Here is a tiny trained network, its code and every weight. The questions are about switching its units off for an input and a class, where a switched-off unit gives its printed mean instead of its output.

import numpy as np


def w(rows, s, z=0):
    codes = np.array(rows[::2]) - 128.0
    scale = np.full(codes.shape[1], s)
    scale[-1] = z or s
    return codes * scale


def norm(h):
    return h / np.sqrt((h * h).mean(-1, keepdims=True) + 1e-5)


def f(y):
    return y / 2 * (1 + np.tanh(0.7978845608 * (y + 0.044715 * y**3)))


def log_softmax(a):
    a = a - a.max(-1, keepdims=True)
    return a - np.log(np.exp(a).sum(-1, keepdims=True))


def net(x, mask):
    res = np.array(x, float).reshape(1, 6) / 4 @ E
    u = 0
    for l in range(3):
        y = f(norm(res) @ A[l][:, :-1].T + A[l][:, -1])
        res = res + np.where(mask[u : u + 5], y, B[l][:, -1]) @ B[l][:, :-1]
        u += 5
    return log_softmax(norm(res)[-1] @ U[:, :-1].T + U[:, -1])


A, B = {}, {}
E = w([
[73,153,141,3,195,155,251,43,178,86,21,191],'x0',
[175,179,140,110,165,114,116,117,177,16,147,87],'x1',
[101,139,49,115,144,221,128,187,151,148,85,215],'x2',
[180,169,79,103,130,169,133,173,182,135,187,53],'x3',
[118,79,155,184,154,115,163,97,205,100,106,122],'x4',
[202,130,59,67,158,171,70,168,119,102,186,167],'x5',
],0.0051)
A[0] = w([
[117,158,175,76,117,106,179,68,121,119,101,78,11],'L0N1',
[126,172,133,32,140,127,150,125,126,90,114,139,95],'L0N2',
[150,146,162,96,158,99,121,74,170,6,130,130,28],'L0N3',
[125,135,138,91,115,121,111,114,22,155,132,175,1],'L0N4',
[127,161,125,93,141,145,147,134,189,64,97,134,84],'L0N5',
],0.016,0.0043)
B[0] = w([
[136,137,184,139,180,80,203,155,149,188,129,176,232],'L0N1',
[91,108,48,90,75,213,108,77,120,90,83,86,231],'L0N2',
[152,42,160,178,166,183,137,153,193,182,190,135,254],'L0N3',
[158,57,188,59,128,68,77,153,83,145,119,197,186],'L0N4',
[139,254,154,160,174,21,173,134,110,80,122,157,217],'L0N5',
],0.0091,0.01)
A[1] = w([
[167,161,155,62,161,120,182,131,173,127,197,37,4],'L1N1',
[209,154,76,5,147,149,78,135,161,51,229,26,107],'L1N2',
[104,91,216,101,130,100,227,15,156,157,114,66,63],'L1N3',
[126,67,100,5,124,197,203,115,179,209,112,122,141],'L1N4',
[155,145,194,189,97,76,109,172,66,209,235,2,154],'L1N5',
],0.012,0.0042)
B[1] = w([
[147,89,174,138,125,32,78,115,152,143,78,154,167],'L1N1',
[39,237,53,136,83,137,206,99,106,112,65,80,189],'L1N2',
[149,208,105,152,221,102,186,133,161,76,104,222,203],'L1N3',
[164,153,134,228,143,62,112,165,210,128,187,107,185],'L1N4',
[92,218,2,56,76,173,114,101,128,54,83,75,248],'L1N5',
],0.007,0.016)
A[2] = w([
[122,121,202,105,130,166,175,56,69,132,143,48,50],'L2N1',
[114,113,199,138,114,179,143,76,109,109,132,42,7],'L2N2',
[121,123,220,135,87,107,134,84,131,154,121,8,48],'L2N3',
[137,117,205,139,148,147,162,55,137,89,117,65,74],'L2N4',
[125,122,211,115,115,166,170,51,73,140,135,35,23],'L2N5',
],0.016,0.002)
B[2] = w([
[193,90,105,84,202,147,70,169,114,74,199,183,90],'L2N1',
[81,95,185,87,111,118,157,116,45,188,54,172,120],'L2N2',
[108,110,175,102,91,78,134,29,135,89,81,68,99],'L2N3',
[149,103,254,137,142,96,120,162,19,146,107,153,252],'L2N4',
[166,96,42,94,127,122,107,228,144,154,149,193,99],'L2N5',
],0.0073,0.0017)
U = w([
[58,231,35,91,59,155,134,82,102,59,70,49,251],'0',
[135,29,197,32,56,60,6,159,2,177,102,189,51],'1',
[154,7,137,178,119,243,65,150,171,160,213,89,6],'2',
[146,146,186,200,239,73,223,130,232,133,125,205,149],'3',
],0.0062,0.0026)

Each question gives the input, the list of numbers given to net, and the class t.
The units are the neurons (one row each of A and B). Each row of codes is followed by its name. A weight is (code - 128) times the scale printed after its matrix; where a second scale follows, it is the last column's (A, B and U).
mask holds one flag per neuron, layer by layer. A switched-off neuron (its flag False) gives its mean, the last column of its row in B, instead of its output. The means were averaged over made-up inputs and are rounded, as every weight is.
A unit's drop is (log p(t) with every unit on - log p(t) with that unit switched off) / (log p(t) with every unit on - log p(t) with every unit switched off).
The circuit of an input: a set's keep is (log p(t) with only the set's units on - log p(t) with every unit switched off) / (log p(t) with every unit on - log p(t) with every unit switched off). Starting from the 12 units with the biggest drops (on a tie, the unit counted first), units are removed one at a time, each time the one whose removal leaves the highest keep (on an exact tie, the one counted first), for as long as the keep stays at least 0.8.
units of the circuit, in order: the units of the circuit, biggest drop first
unit that matters most: the unit with the biggest drop
k most important neurons: the k neurons with the biggest drops, biggest first
top k neurons in layer l: the k neurons of layer l with the biggest drops, biggest first
drop of u: that unit's drop, to one decimal
input [0,0,0,2,-4,-8], class 3: unit that matters most : L0N1
input [-1,-1,-7,-3,8,8], class 2: units of the circuit, in order : [L0N3 L0N5]
input [-5,4,4,-3,7,-8], class 0: 4 most important neurons : [L0N2 L0N1 L1N4 L0N3]
input [5,-2,-6,0,-6,7], class 2: top 2 neurons in layer 0 : [L0N2 L0N4]
input [1,2,-7,7,0,2], class 3: 2 most important neurons : [L0N3 L0N1]
input [2,-5,4,6,-6,-6], class 3: 3 most important neurons : [L1N4 L1N5 L0N2]
input [-6,7,7,-7,4,-2], class 2: top 2 neurons in layer 1 : [L1N5 L1N3]
input [1,-5,4,0,-3,-2], class 1: top 2 neurons in layer 0 : [L0N4 L0N3]
input [-7,2,7,-7,1,7], class 1: 2 most important neurons : [L0N3 L1N5]
input [-6,7,6,-4,7,-1], class 2: top 2 neurons in layer 0 : [L0N5 L0N1]
input [-2,-8,-8,1,5,-5], class 0: 2 most important neurons : [L1N5 L0N3]
input [-2,-8,-4,0,-3,1], class 1: drop of L0N4 : 0.9
input [-2,-5,-1,1,-7,-6], class 1: drop of L0N4 : 0.9
input [2,-8,-5,2,-8,-1], class 1: drop of L0N4 : 1.0
input [-8,-5,5,-3,-6,4], class 1: unit that matters most : L0N4
input [-1,-4,0,0,-5,3], class 1: drop of L0N4 : 0.5
